Here is a tiny trained network, its code and every weight. The questions are about switching its units off for an input and a target symbol, where a switched-off unit gives its printed mean instead of its output.

import numpy as np


def w(rows, s, z=0):
    codes = np.array(rows[::2]) - 128.0
    scale = np.full(codes.shape[1], s)
    scale[-1] = z or s
    return codes * scale


def norm(h):
    return h / np.sqrt((h * h).mean(-1, keepdims=True) + 1e-5)


def f(y):
    return np.maximum(y, 0)


def softmax(a):
    e = np.exp(a - a.max(-1, keepdims=True))
    return e / e.sum(-1, keepdims=True)


def log_softmax(a):
    a = a - a.max(-1, keepdims=True)
    return a - np.log(np.exp(a).sum(-1, keepdims=True))


def net(x, mask):
    ids = ['εζηθπσψω'.index(c) for c in x.split()]
    T = len(ids)
    res = E[ids] + P[:T]
    u = 0
    for l in range(2):
        q, k, v = (norm(res) @ M[l].T for M in (Q, K, V))
        z = softmax(np.where(np.tri(T) > 0, q @ k.T / 2**0.5, -1e9)) @ v
        res = res + np.where(mask[u], z, O[l][:, -1]) @ O[l][:, :-1]
        u += 1
        y = f(norm(res) @ A[l][:, :-1].T + A[l][:, -1])
        res = res + np.where(mask[u : u + 8], y, B[l][:, -1]) @ B[l][:, :-1]
        u += 8
    return log_softmax(norm(res)[-1] @ U[:, :-1].T + U[:, -1])


Q, K, V, O, A, B = {}, {}, {}, {}, {}, {}
E = w([
[223,137,130],'ε',
[143,119,189],'ζ',
[107,169,116],'η',
[213,150,117],'θ',
[181,123,130],'π',
[75,85,81],'σ',
[139,81,146],'ψ',
[171,248,92],'ω',
],0.017)
P = w([
[120,172,92],'0',
[90,106,2],'1',
[93,102,25],'2',
[92,112,40],'3',
[97,124,46],'4',
[96,129,55],'5',
[89,124,58],'6',
[85,117,75],'7',
[78,114,86],'8',
[66,115,101],'9',
[65,120,105],'10',
[68,122,109],'11',
[80,123,105],'12',
],0.0051)
Q[0] = w([
[25,71,113],'0.h1',
[207,254,93],'0.h1',
],0.0073)
K[0] = w([
[99,38,103],'0.h1',
[255,223,141],'0.h1',
],0.0068)
V[0] = w([
[155,253,84],'0.h1',
[142,155,111],'0.h1',
],0.0065)
O[0] = w([
[150,170,170,253],'0.h1',
[3,24,116,180],'0.h1',
],0.0068,0.0024)
A[0] = w([
[102,137,122,73],'0.n1',
[205,129,245,173],'0.n2',
[73,159,66,47],'0.n3',
[101,200,87,240],'0.n4',
[176,236,200,83],'0.n5',
[46,42,131,13],'0.n6',
[254,107,70,1],'0.n7',
[110,207,41,140],'0.n8',
],0.0077,0.00091)
B[0] = w([
[146,170,217,135],'0.n1',
[59,81,181,196],'0.n2',
[188,116,95,165],'0.n3',
[171,40,180,176],'0.n4',
[117,157,15,207],'0.n5',
[208,215,93,180],'0.n6',
[2,98,230,253],'0.n7',
[112,104,228,197],'0.n8',
],0.0055,0.0062)
Q[1] = w([
[84,2,161],'1.h1',
[193,216,135],'1.h1',
],0.0078)
K[1] = w([
[124,25,99],'1.h1',
[2,122,167],'1.h1',
],0.0081)
V[1] = w([
[250,134,161],'1.h1',
[122,109,73],'1.h1',
],0.012)
O[1] = w([
[157,49,2,6],'1.h1',
[238,105,83,109],'1.h1',
],0.0076,0.0017)
A[1] = w([
[214,184,64,160],'1.n1',
[47,254,145,51],'1.n2',
[104,154,51,175],'1.n3',
[150,144,28,92],'1.n4',
[233,156,195,64],'1.n5',
[82,168,120,8],'1.n6',
[145,14,152,196],'1.n7',
[27,105,32,42],'1.n8',
],0.0084,0.0012)
B[1] = w([
[104,185,141,185],'1.n1',
[147,56,47,253],'1.n2',
[182,128,241,185],'1.n3',
[107,65,192,195],'1.n4',
[95,56,111,193],'1.n5',
[214,150,124,157],'1.n6',
[165,108,1,216],'1.n7',
[84,147,184,206],'1.n8',
],0.0055,0.0043)
U = w([
[102,121,140,56],'ε',
[112,133,177,74],'ζ',
[98,125,137,83],'η',
[56,110,169,168],'θ',
[146,217,161,253],'π',
[223,110,253,113],'σ',
[190,33,90,124],'ψ',
[128,91,125,138],'ω',
],0.012,0.0064)

Each question gives the input, a string of symbols that net reads in full, and the target symbol t.
The units are the heads (2 rows each of Q, K, V and O) and the neurons (one row each of A and B). Each row of codes is followed by its name. A weight is (code - 128) times the scale printed after its matrix; where a second scale follows, it is the last column's (O, A, B and U).
mask holds one flag per unit, layer by layer, with each layer's heads first. A switched-off unit (its flag False) gives its mean, the last column of its rows in O or B, instead of its output. The means were averaged over made-up inputs and are rounded, as every weight is.
A unit's drop is (log p(t) with every unit on - log p(t) with that unit switched off) / (log p(t) with every unit on - log p(t) with every unit switched off).
The circuit of an input: a set's keep is (log p(t) with only the set's units on - log p(t) with every unit switched off) / (log p(t) with every unit on - log p(t) with every unit switched off). Starting from the 12 units with the biggest drops (on a tie, the unit counted first), units are removed one at a time, each time the one whose removal leaves the highest keep (on an exact tie, the one counted first), for as long as the keep stays at least 0.8.
circuit, biggest first: the units of the circuit, biggest drop first
unit that matters most: the unit with the biggest drop
top k neurons: the k neurons with the biggest drops, biggest first
k most important neurons of layer l: the k neurons of layer l with the biggest drops, biggest first
drop when u is switched off: that unit's drop, to one decimal
input σ ε θ θ π η σ θ σ ψ, target ψ: unit that matters most => 0.n5
input θ θ ψ σ θ ζ θ ω θ ζ ψ ψ θ, target ψ: circuit, biggest first => [1.h1 0.n6 1.n7 0.n2]
input θ θ ζ θ ψ π θ ψ θ π π ψ π, target ψ: 4 most important neurons of layer 0 => [0.n6 0.n2 0.n8 0.n5]
input σ σ θ σ η, target σ: circuit, biggest first => [0.n4 1.h1 0.n7 0.n3]
input σ ε ψ θ ψ η, target ψ: circuit, biggest first => [0.n4 1.h1]
input ω ψ ψ ζ η ψ ψ σ, target ψ: circuit, biggest first => [0.n7 1.h1 0.n6]
input σ ζ ζ θ σ ψ ω ζ ψ θ ζ ψ π, target ψ: top 2 neurons => [0.n6 1.n7]
input σ σ ψ ζ ψ ψ ζ ψ η, target ψ: top 2 neurons => [0.n7 0.n6]
input ζ π θ σ θ ε θ ψ θ ψ θ, target ψ: circuit, biggest first => [0.n6 1.h1]
input θ θ ω ψ θ ζ, target ψ: top 4 neurons => [0.n6 1.n7 0.n8 0.n7]
input θ σ θ σ ζ π σ σ, target σ: 4 most important neurons of layer 0 => [0.n7 0.n6 0.n2 0.n5]
input ω σ θ ψ σ η, target σ: top 2 neurons => [0.n4 0.n8]
input θ σ ψ ψ σ η σ, target ψ: 3 most important neurons of layer 0 => [0.n7 0.n2 0.n5]
input σ θ θ ζ θ θ, target θ: unit that matters most => 0.n7
input ε ψ θ ω σ ω σ θ ψ π σ ψ ε, target ψ: top 3 neurons => [0.n6 0.n7 0.n2]
input θ ζ θ θ π, target θ: drop when 0.n7 is switched off => 1.0
input ε ψ θ σ θ σ σ ω σ η ζ σ σ, target σ: drop when 1.h1 is switched off => 0.4
input ω θ ε θ θ θ θ θ π, target θ: drop when 0.n7 is switched off => 1.1
